Each row is followed by its group and then its class within the group.
-19 -14   4  -7  -5   3 -17   9   2  -2  -4  25  30 -26   5   4 -16  -1   1   8   1  25  22  -1   6   9  20   4   0  -1 -11 -11   7 -53  54   1   2   1   2  -6 -17   0  26   7   5  -8  -2  23 -12  16   7 -29  39  10  -2   8   1  15   9  -4 -13 => J V
  1   6   4  -6 -10  -4 -12   4  -3   2 -54  11  27   6 -18   5   0  11  12 -13  12   4 -12  -5 -23  11   9   8  10   8  -1  24  -6 -46  12   1  11  -4   3 -10 -15 -10  24  11  -1  -5  -6  14  -4 -61   9   7  41   4  -6   9  -6  15   7 -16  10 => J U
-14  -6  -2   2  -9   3 -11   1  -6   1 -34  11  30  -8   7   7 -19 -20   5   6   3   3  21  -1 -11  17  39   8   5  12  -8   3  12 -63  57   1  -2  -7   7   0 -14 -11  35   6  -2  -9  15  14  -2   0   2 -19  24  10  -3  13   4  14  10 -16 -15 => J V
 22  15  -3 -20  15 -21 -16   8 -21   6 -38   3  16 -41  21 -19 -24 -18  16 -12  -6  45  28  -3  37  -7  32  37  -8 -30 -11 -38  31 -58  12  -2 -14  -1  11  33   1 -35   6  24   0   7  -4  10 -18  32  29 -10  28   7  27  -8  -1  -2  -3  24  -9 => A R
 18  12  -3 -12  35 -16 -13  -5 -13  -8 -41  -7  15 -28  17  -6  -1 -46   0 -17   5  28  53  -8  13   9  32  18 -11 -14   0 -27  10 -38  47  -8 -11   3   0  24  -3 -20  23   8   4  12   7  10 -10   8  33 -14   9   1   2  -6  -3 -11   0  12 -17 => A K
  9  -7  -5  -8   9 -16 -11  21   2  -3  15  -2  13 -47  13 -18   2  -5   4  -8  -1  22  -8  -3   5  -3   3   4  -6   2   3 -15   7 -11  46  -3  -3   8  -5  -1  -7   1  -4   3   5  -1 -12   4 -21 -31  24 -20  18   8  -7  -7   0   9  -5  13  -6 => A R
 11   3  -1  -4   7 -26 -13  13  -1  -3 -12  -4  13 -33  18 -32  -3  -8   3 -12   8  28   2   2  12  -6  10  -3   7  -5   2 -16   3 -27  43   2  -9   4   4   4  -3 -14  -1  -3   3   3 -12  10 -13 -54  28 -21  21   7   2  -3 -13  12   2  12 -11 => A R
-17 -16   2  -1 -15   9  -8   2  -4  -1   7   4  10  -8  10  11 -10   3   4   5  11   2  -2  -4   1   6  27  -3   3   9  -3   7   4 -31  66  -2  -1  -1   0  -5  -5  -9  17   0   4  -8   8 -10 -13  20  -1 -14   8  -1  -4  -2  -3  -1  12   2 -12 => J S
 -2   3  12   1  27 -11 -20   0  -4 -12 -18  10  25 -18 -18   5   5 -18   7   1  -2  11  31  -1  -3   8  29   2   2  15 -10  -6  11 -50  20   3   0   1   2   1 -20 -13  34   4  16  -9   5  27   1 -13   7 -11  16  -2   1  21   2  12  11   0 -10 => J U
 -9  -3   2   4   3   6 -11  10   2  13 -17  15  26 -10 -10   7 -15  -3   4  -2   1  14   7  -3   3   9  23  10  11   4  -4   7   0 -56  34   7  12   6  10 -11  -2 -13  26   3   3 -11  -3  14 -13 -24  10 -10  32   8   4  11   0  18  -9  -1   3 => J U
-20  -3   4   6  -1   5 -15 -11 -10  -8 -24  18  27 -19 -10   7 -13 -40   1   7   2  14  45   5  -2  15  44   9  10  21  -7 -11   7 -64  76   5  -1  -3  10 -14 -20  -8  44   0  -2 -18  16  19  -3  24   4 -18  11   4   1  25  -4   8   9 -10 -10 => J S
 14   4   0 -14  15 -24 -20  12  -9 -11 -52 -15  18 -37   9 -25   0 -30   9 -27  12  33  32   0  -8   8  11  12   0  -2  -1 -12   8 -52  52  -1  -9  -5   4  -6  -8 -10  16  12 -11   5  -7  10  -9 -56  37 -12  33  14  -8  -9  -4  11  -4   5 -11 => A R
  6  11  -1  -6  19 -25 -22   3 -15  -3 -19  -8   7 -49  12 -20   5 -23   7 -13   3  22  17  13  21 -10  19   9  -8  -8   3 -27  15 -47  40  -6 -14   4 -18  12  -5 -18  -6   1   0   1  -6   3  -4 -36  33 -20  10   1  -2 -11   3   1  -5  10 -14 => A E
  4  14 -17  -9  15 -13 -12   0 -13  -6 -52  -2   8 -13   6 -10  -8 -47   7  -8  -2  12  49  -7   4  14  21  14  -8   5  10 -12   1 -23  24  -1  -4  -1  -1   1 -10  -5  22   4   3   1   5  15   4 -14  19 -12  17  -2  -3   1  -2  -3   1   2  82 => A K
  6   7  -1  -4  17 -12  -9  -3 -18  -6 -57 -15  10 -24   7 -21  -1 -45  10 -11   3  26  51  -2  -3   7   4  15   0  -5  -2 -24  17 -20  11  -2  -6  17  -1  12  -1  -8  19   8   7   7  -4  15  -8 -12  26   0  15  -2   3  -1  -5   1   0   7  -1 => A K
  5  -6  -1  -5  12 -15  -2  23  -8  -4 -27 -14   0 -20   9 -31  12 -35 -14 -11  12  13  25   3  -6  15  -3  -1  -4  -7   3  -3   6 -10  54  -8 -13   6   3  -4   7  -7  13   0  -1  -3   1   4  -1 -41  30  -8   5  -5  -3  -2  -9   2  -5  -1  -7 => A K

Each row is followed by its group and then its class within the group.
 -3  13 -17   8  -8   1   1   3 -58 -19   4  -2  23 -13 -17 -10   7   9   7  -2  14 -10   2   6   1   2  -1   7 -13  27   1   3 -18   3   9   6   3  -3 -19  -4  -8  19   7   7 -11  12  20 -10 -20 -16   5 -12   1  16   5   8   0  -3   2  18  -3 => jm (76)
 -3   0 -26   2   5   4   2 -10 -36 -33  -4  -4  -3 -12 -15  -4   7  10  -2  11   1  -9   1  11 -14   8  11  -1 -32  10   2   6 -32  -2  21   5   6  -2 -16  -3  -4  17  10 -28  -3   1  46  -8 -15  -5   7  -7 -12   4   0   7  -5   4   1  11   4 => jm (63)
  9   0 -13   3   2   2   7 -17 -33 -23  -7  -6  10  -7 -30 -13   7  11  -4  10  -1  -5  -2  -2 -14   2   3   4 -31  26  10   0 -14   9  24   6  -1   6 -16   2   7  13   6 -31  -3   2  28 -10  -7  -6   5   6 -12  -7  -6  -6   5  12 -11   4   4 => jm (63)
-10   7 -29   1  -1   9  -6 -14 -26 -53  -7  -2  -4 -17  -8  -1   6   8  -7  20  12  -8  -1  12  -9  12  19  -5 -32   7   8  13 -39   1  19   2   3 -11 -13   5  -5  24  13 -30 -22   0  47  10  -7  16   5 -12   6 -21   3   7  -7  -7  14  23  16 => jm (71)
  4  -2   2  -8   1  13   7  10  25 -14  -8  11  -6  -3 -22  17  -3   0  -7  18 -13   4 -13   4  -9 -21   4   7  -6  14   5   3 -34  -1   2   3   4  14  17 -21  33  12  12  18  17  -5  31  14  -2   4  10  24  -4   2  -7 -11 -86  -6 -12  -2  17 => tq (64)
 -3   8 -25   3   6  14  11 -10 -32 -26 -19  -5  -7  -5 -13  -5   0   9   3  16  11  -3  -4  22  -5  12  12  -1 -28  22   7  10 -30  -8  30   7   6   0 -11  15 -11   9   8 -22  -9  -1  53  -2 -15  -8  11  -2  -7   8  -4  -4  17   6  18   8   3 => jm (71)
  -1   10   17  -14   -3   24   15    5   19   -2  -22   12   16    8  -32   17   13    7    5    8   -4    8  -13    5    1  -18    6    8    6   21    7   11  -17   -6    7   -4    3   24   27  -22   30    3   23   36   12    1   33    5   -9   -1    5    9    1   34   -6   -1 -110    0  -13   11   24 => tq (64)
-14   1  -3   3  10  12  13  29   6  -9 -10  11 -53  -4  -8  31  -7   2   8  -1   5  -1  -5  41 -11   7  13  -5 -14   9   3  -3 -33 -20   5   3  -2 -10   9  -4  14   9  11   5  12  -8  31  22 -22  12   5  -8   4  28 -11  -5 -48   6   2 -13  11 => lq (57)
